Here is a tiny trained network, its code and every weight. The questions are about switching its units off for an input and a target symbol, where a switched-off unit gives its printed mean instead of its output.

import numpy as np


def w(rows, s, z=0):
    codes = np.array(rows[::2]) - 128.0
    scale = np.full(codes.shape[1], s)
    scale[-1] = z or s
    return codes * scale


def f(y):
    return np.maximum(y, 0)


def softmax(a):
    e = np.exp(a - a.max(-1, keepdims=True))
    return e / e.sum(-1, keepdims=True)


def log_softmax(a):
    a = a - a.max(-1, keepdims=True)
    return a - np.log(np.exp(a).sum(-1, keepdims=True))


def net(x, mask):
    ids = ['ΛΨαβδηθμξφω'.index(c) for c in x.split()]
    T = len(ids)
    res = E[ids] + P[:T]
    r = res
    for j in range(3):
        rows = slice(3 * j, 3 * j + 3)
        q, k, v = (r @ M[0][rows].T for M in (Q, K, V))
        z = softmax(np.where(np.tri(T) > 0, q @ k.T / 3**0.5, -1e9)) @ v
        o = O[0][rows]
        res = res + np.where(mask[j], z, o[:, -1]) @ o[:, :-1]
    y = f(res @ A[0][:, :-1].T + A[0][:, -1])
    res = res + np.where(mask[3:7], y, B[0][:, -1]) @ B[0][:, :-1]
    return log_softmax(res[-1] @ U[:, :-1].T + U[:, -1])


Q, K, V, O, A, B = {}, {}, {}, {}, {}, {}
E = w([
[200,123,10],'Λ',
[62,68,31],'Ψ',
[119,139,94],'α',
[142,122,112],'β',
[157,139,122],'δ',
[222,255,131],'η',
[172,162,156],'θ',
[157,142,132],'μ',
[234,83,165],'ξ',
[147,143,121],'φ',
[78,230,46],'ω',
],0.009)
P = w([
[75,124,171],'0',
[130,124,131],'1',
[161,119,103],'2',
[180,122,83],'3',
[202,125,66],'4',
[215,132,43],'5',
[244,131,51],'6',
],0.011)
Q[0] = w([
[140,163,159],'h0',
[215,154,41],'h0',
[154,169,9],'h0',
[113,108,201],'h1',
[172,112,117],'h1',
[75,96,146],'h1',
[39,202,142],'h2',
[112,95,199],'h2',
[160,180,66],'h2',
],0.015)
K[0] = w([
[26,125,38],'h0',
[214,149,2],'h0',
[213,210,85],'h0',
[6,165,134],'h1',
[159,131,54],'h1',
[30,69,208],'h1',
[57,251,195],'h2',
[121,61,255],'h2',
[159,203,13],'h2',
],0.0079)
V[0] = w([
[199,46,167],'h0',
[203,184,254],'h0',
[79,210,119],'h0',
[146,15,45],'h1',
[186,224,64],'h1',
[137,49,128],'h1',
[60,71,110],'h2',
[51,71,46],'h2',
[187,161,206],'h2',
],0.0088)
O[0] = w([
[95,220,178,183],'h0',
[132,255,58,100],'h0',
[156,59,63,71],'h0',
[97,138,213,253],'h1',
[47,96,90,247],'h1',
[136,136,170,160],'h1',
[192,186,158,85],'h2',
[175,165,188,165],'h2',
[88,107,67,80],'h2',
],0.0093,0.0037)
A[0] = w([
[87,78,138,197],'n0',
[251,116,106,160],'n1',
[82,173,103,235],'n2',
[102,149,168,255],'n3',
],0.011,0.0043)
B[0] = w([
[74,42,96,194],'n0',
[254,134,100,223],'n1',
[63,221,123,232],'n2',
[98,140,229,253],'n3',
],0.0082,0.0046)
U = w([
[2,41,177,163],'Λ',
[235,141,205,22],'Ψ',
[158,121,124,254],'α',
[138,139,148,28],'β',
[125,127,129,103],'δ',
[102,158,47,25],'η',
[138,165,115,168],'θ',
[131,148,128,76],'μ',
[25,200,197,194],'ξ',
[134,133,124,72],'φ',
[195,69,71,247],'ω',
],0.0086,0.002)

Each question gives the input, a string of symbols that net reads in full, and the target symbol t.
The units are the heads (3 rows each of Q, K, V and O) and the neurons (one row each of A and B). Each row of codes is followed by its name. A weight is (code - 128) times the scale printed after its matrix; where a second scale follows, it is the last column's (O, A, B and U).
mask holds one flag per unit, heads first, then neurons. A switched-off unit (its flag False) gives its mean, the last column of its rows in O or B, instead of its output. The means were averaged over made-up inputs and are rounded, as every weight is.
A unit's drop is (log p(t) with every unit on - log p(t) with that unit switched off) / (log p(t) with every unit on - log p(t) with every unit switched off).
The circuit of an input: a set's keep is (log p(t) with only the set's units on - log p(t) with every unit switched off) / (log p(t) with every unit on - log p(t) with every unit switched off). Starting from all 7 units, units are removed one at a time, each time the one whose removal leaves the highest keep (on an exact tie, the one counted first), for as long as the keep stays at least 0.8.
units of the circuit, in order: the units of the circuit, biggest drop first
unit that matters most: the unit with the biggest drop
k most important neurons: the k neurons with the biggest drops, biggest first
which heads matter: for each layer, one digit per head in row order, 1 if its drop is at least 0.15 and else 0, layers parted by /
input Ψ ξ ξ Ψ Ψ Λ Ψ, target Λ: units of the circuit, in order	h1; h0
input θ θ Λ Ψ ξ δ, target ξ: units of the circuit, in order	h1; h0; n1
input α ξ θ δ δ η ξ, target η: which heads matter	111
input ξ ξ ξ, target ξ: which heads matter	101
input φ θ Ψ ξ ξ α Λ, target Λ: units of the circuit, in order	h1; h0; h2
input ω ξ μ Ψ η β, target η: units of the circuit, in order	h1; h0; n3
input Λ θ α Ψ φ, target Ψ: units of the circuit, in order	h2; n1
input δ Λ θ ξ θ, target ξ: which heads matter	111
input ξ Ψ Ψ β Ψ θ, target Ψ: unit that matters most	h2
input ξ ω θ ξ ω μ, target ω: which heads matter	100
input φ Ψ δ η ω, target η: units of the circuit, in order	h1; h0; n2
input ξ Ψ θ ω Ψ ω ξ, target ω: units of the circuit, in order	h0; n1; n3
input η ξ ω ξ, target ω: which heads matter	001
input η Ψ α Λ ξ Ψ ω, target Λ: units of the circuit, in order	h1; h0; n1
input ξ α Ψ Ψ, target Ψ: which heads matter	011
input ξ Ψ ξ δ ω ξ Ψ, target ξ: which heads matter	110
input μ ξ Ψ Ψ ξ δ, target ξ: units of the circuit, in order	h0; h1; n1
input ξ Ψ ξ Λ α, target Λ: which heads matter	110
input μ φ α ω Ψ, target ω: which heads matter	101
input Ψ Ψ β, target Ψ: units of the circuit, in order	h2; h1; n1
input ξ ξ Ψ φ δ ξ μ, target ξ: unit that matters most	h0
input ω φ μ ξ θ, target ξ: which heads matter	101
input Ψ α Ψ μ, target Ψ: which heads matter	001
input ω Ψ Λ ω, target Λ: 2 most important neurons	n0; n1
input Ψ ξ η, target η: which heads matter	111
input Ψ Ψ Ψ Ψ ξ, target Ψ: which heads matter	001
